Here is a tiny trained network, its code and every weight. The questions are about switching its units off for an input and a class, where a switched-off unit gives its printed mean instead of its output.

import numpy as np


def w(rows, s, z=0):
    codes = np.array(rows[::2]) - 128.0
    scale = np.full(codes.shape[1], s)
    scale[-1] = z or s
    return codes * scale


def f(y):
    return y / 2 * (1 + np.tanh(0.7978845608 * (y + 0.044715 * y**3)))


def log_softmax(a):
    a = a - a.max(-1, keepdims=True)
    return a - np.log(np.exp(a).sum(-1, keepdims=True))


def net(x, mask):
    res = np.array(x, float).reshape(1, 6) / 4 @ E
    y = f(res @ A[0][:, :-1].T + A[0][:, -1])
    res = res + np.where(mask, y, B[0][:, -1]) @ B[0][:, :-1]
    return log_softmax(res[-1] @ U[:, :-1].T + U[:, -1])


A, B = {}, {}
E = w([
[226,40,87,241,90,142,149,120,146,26],'x0',
[101,114,78,65,7,117,124,70,12,100],'x1',
[122,148,92,200,92,188,235,11,166,221],'x2',
[194,88,136,8,68,210,83,137,206,157],'x3',
[130,48,249,76,194,142,192,71,99,107],'x4',
[1,121,195,180,42,155,95,106,196,47],'x5',
],0.007)
A[0] = w([
[78,123,185,144,93,132,90,128,152,87,97],'n0',
[185,84,135,54,99,139,62,100,202,138,66],'n1',
[153,153,165,141,167,82,142,205,215,133,83],'n2',
[116,148,146,127,180,88,63,182,76,54,42],'n3',
[41,130,172,168,70,141,112,103,190,144,84],'n4',
[166,114,108,80,65,212,71,149,209,147,118],'n5',
[233,54,72,166,123,116,134,122,138,43,71],'n6',
[60,164,135,187,173,115,104,97,92,96,88],'n7',
[109,101,140,137,87,120,112,110,184,90,82],'n8',
[97,220,159,67,126,155,132,124,109,168,69],'n9',
[132,123,112,130,91,137,162,123,45,88,82],'n10',
[116,159,152,74,105,145,128,142,158,166,81],'n11',
[132,88,205,118,164,178,225,52,101,130,92],'n12',
[96,87,121,114,62,127,128,92,68,143,48],'n13',
[67,186,135,86,131,122,126,123,128,192,87],'n14',
[177,93,123,185,102,151,128,119,149,49,30],'n15',
[130,31,233,75,183,103,127,125,79,72,86],'n16',
[228,125,99,117,187,96,127,112,62,183,106],'n17',
[113,139,46,156,101,112,47,178,134,132,83],'n18',
[60,186,166,82,171,78,82,161,125,181,79],'n19',
[127,74,117,79,102,164,104,144,222,140,98],'n20',
[148,106,157,70,140,81,28,254,124,29,12],'n21',
[124,155,183,157,199,132,100,146,178,152,90],'n22',
[69,159,105,217,171,25,145,141,98,122,153],'n23',
[129,113,166,146,190,155,84,165,190,132,89],'n24',
[190,126,94,82,162,105,169,196,84,153,71],'n25',
[73,146,153,129,128,159,93,139,169,38,81],'n26',
[90,135,122,153,80,112,100,157,166,140,14],'n27',
[125,183,63,145,126,118,78,118,162,118,57],'n28',
[103,114,92,73,51,137,87,87,21,99,125],'n29',
[100,193,16,175,88,167,69,195,160,154,97],'n30',
[145,138,137,170,187,172,139,176,188,117,98],'n31',
[182,175,56,138,117,72,75,137,130,174,97],'n32',
[122,169,108,163,85,172,194,28,178,195,2],'n33',
[36,96,165,139,104,136,59,118,147,107,72],'n34',
[81,155,162,145,86,167,135,144,154,80,83],'n35',
[56,186,149,72,153,111,105,117,121,188,30],'n36',
[112,143,143,170,147,135,191,137,217,187,107],'n37',
],0.0089,0.0031)
B[0] = w([
[131,158,95,88,206,218,107,152,85,136,185],'n0',
[64,53,132,169,170,115,158,106,62,169,192],'n1',
[182,158,115,145,88,77,46,92,98,135,189],'n2',
[110,133,66,173,69,145,216,110,116,166,205],'n3',
[161,181,76,86,204,161,106,161,105,107,196],'n4',
[51,44,151,158,154,83,143,114,77,184,199],'n5',
[147,70,149,173,187,148,151,36,220,34,218],'n6',
[93,79,128,140,169,101,120,125,59,152,180],'n7',
[140,126,111,114,180,152,132,142,117,113,166],'n8',
[148,93,146,169,144,130,161,65,161,53,177],'n9',
[149,121,157,123,125,73,95,78,115,137,167],'n10',
[98,92,126,177,154,127,123,102,120,101,159],'n11',
[82,199,198,97,95,166,134,186,198,193,212],'n12',
[198,161,155,132,91,99,105,111,76,145,166],'n13',
[146,82,130,171,145,121,155,40,166,22,176],'n14',
[134,106,155,156,166,155,145,50,184,34,189],'n15',
[63,192,192,75,74,134,137,201,217,175,239],'n16',
[87,203,100,83,202,229,67,154,68,94,204],'n17',
[80,159,197,107,95,120,137,160,189,134,189],'n18',
[148,84,123,160,134,121,164,68,184,44,202],'n19',
[88,65,144,185,168,124,123,134,61,180,183],'n20',
[133,189,35,177,44,115,255,98,144,184,251],'n21',
[199,133,166,121,78,99,98,98,80,112,182],'n22',
[28,22,149,182,147,81,133,178,65,171,228],'n23',
[169,131,141,105,89,71,96,90,98,161,184],'n24',
[142,166,77,71,214,202,97,158,101,127,187],'n25',
[145,163,62,68,162,176,86,132,132,133,188],'n26',
[104,202,150,104,155,148,125,126,110,130,149],'n27',
[96,161,174,89,110,113,109,150,176,151,162],'n28',
[229,139,171,170,63,75,44,103,83,138,215],'n29',
[64,157,217,74,101,142,119,173,195,123,215],'n30',
[202,134,166,123,58,53,79,52,87,121,182],'n31',
[88,182,150,65,142,162,93,144,162,128,178],'n32',
[144,188,42,137,57,139,227,129,134,170,197],'n33',
[154,153,79,91,176,191,94,153,106,121,189],'n34',
[156,137,111,67,174,179,98,136,113,128,173],'n35',
[170,85,152,178,148,124,160,82,193,45,185],'n36',
[171,150,88,141,71,106,106,135,102,150,186],'n37',
],0.0074,0.011)
U = w([
[137,89,143,151,166,135,161,71,184,4,118],'0',
[122,167,42,137,71,133,221,112,127,156,121],'1',
[129,170,88,76,222,181,81,133,82,98,120],'2',
[64,165,237,93,102,132,121,153,191,135,122],'3',
[205,138,164,132,76,77,54,93,65,116,126],'4',
[39,42,150,153,176,103,144,120,51,156,115],'5',
[125,100,126,131,120,119,125,159,139,111,254],'6',
],0.014,0.0096)

Each question gives the input, the list of numbers given to net, and the class t.
The units are the neurons (one row each of A and B). Each row of codes is followed by its name. A weight is (code - 128) times the scale printed after its matrix; where a second scale follows, it is the last column's (A, B and U).
mask holds one flag per neuron, in row order. A switched-off neuron (its flag False) gives its mean, the last column of its row in B, instead of its output. The means were averaged over made-up inputs and are rounded, as every weight is.
A unit's drop is (log p(t) with every unit on - log p(t) with that unit switched off) / (log p(t) with every unit on - log p(t) with every unit switched off).
The circuit of an input: a set's keep is (log p(t) with only the set's units on - log p(t) with every unit switched off) / (log p(t) with every unit on - log p(t) with every unit switched off). Starting from the 12 units with the biggest drops (on a tie, the unit counted first), units are removed one at a time, each time the one whose removal leaves the highest keep (on an exact tie, the one counted first), for as long as the keep stays at least 0.8.
circuit, biggest first: the units of the circuit, biggest drop first
most important unit: the unit with the biggest drop
k most important neurons: the k neurons with the biggest drops, biggest first
drop when u is switched off: that unit's drop, to one decimal
input [-8,-1,8,-2,-6,-7], class 0: 2 most important neurons : (n14; n36)
input [3,-5,2,2,8,-7], class 3: 3 most important neurons : (n12; n16; n4)
input [4,7,2,-7,6,2], class 4: most important unit : n29
input [0,-3,-7,-8,-5,0], class 5: 3 most important neurons : (n23; n7; n33)
input [-5,7,-1,-2,-5,-7], class 2: 4 most important neurons : (n17; n25; n32; n31)
input [-2,-2,7,8,-3,3], class 5: 3 most important neurons : (n5; n20; n21)
input [1,5,-5,5,5,2], class 1: 2 most important neurons : (n21; n30)
input [-6,-2,-2,-4,5,-1], class 0: 2 most important neurons : (n19; n36)
input [7,8,-8,-1,4,-7], class 1: 2 most important neurons : (n21; n3)
input [-5,-6,-6,5,0,-6], class 1: 2 most important neurons : (n21; n29)
input [4,-4,6,-6,3,-7], class 2: 3 most important neurons : (n17; n21; n3)
input [1,-5,6,6,6,-7], class 2: 2 most important neurons : (n17; n21)
input [-5,-1,4,2,-7,7], class 2: 2 most important neurons : (n4; n16)
input [-1,7,3,-6,2,7], class 2: most important unit : n4
input [4,5,4,6,-3,-5], class 5: circuit, biggest first : (n5; n21)
input [-7,2,2,-3,0,-6], class 0: drop when n0 is switched off : 0.0
input [3,-6,-5,3,-6,-5], class 3: drop when n10 is switched off : 0.1
input [5,3,-8,-7,-3,-4], class 1: drop when n21 is switched off : 1.8
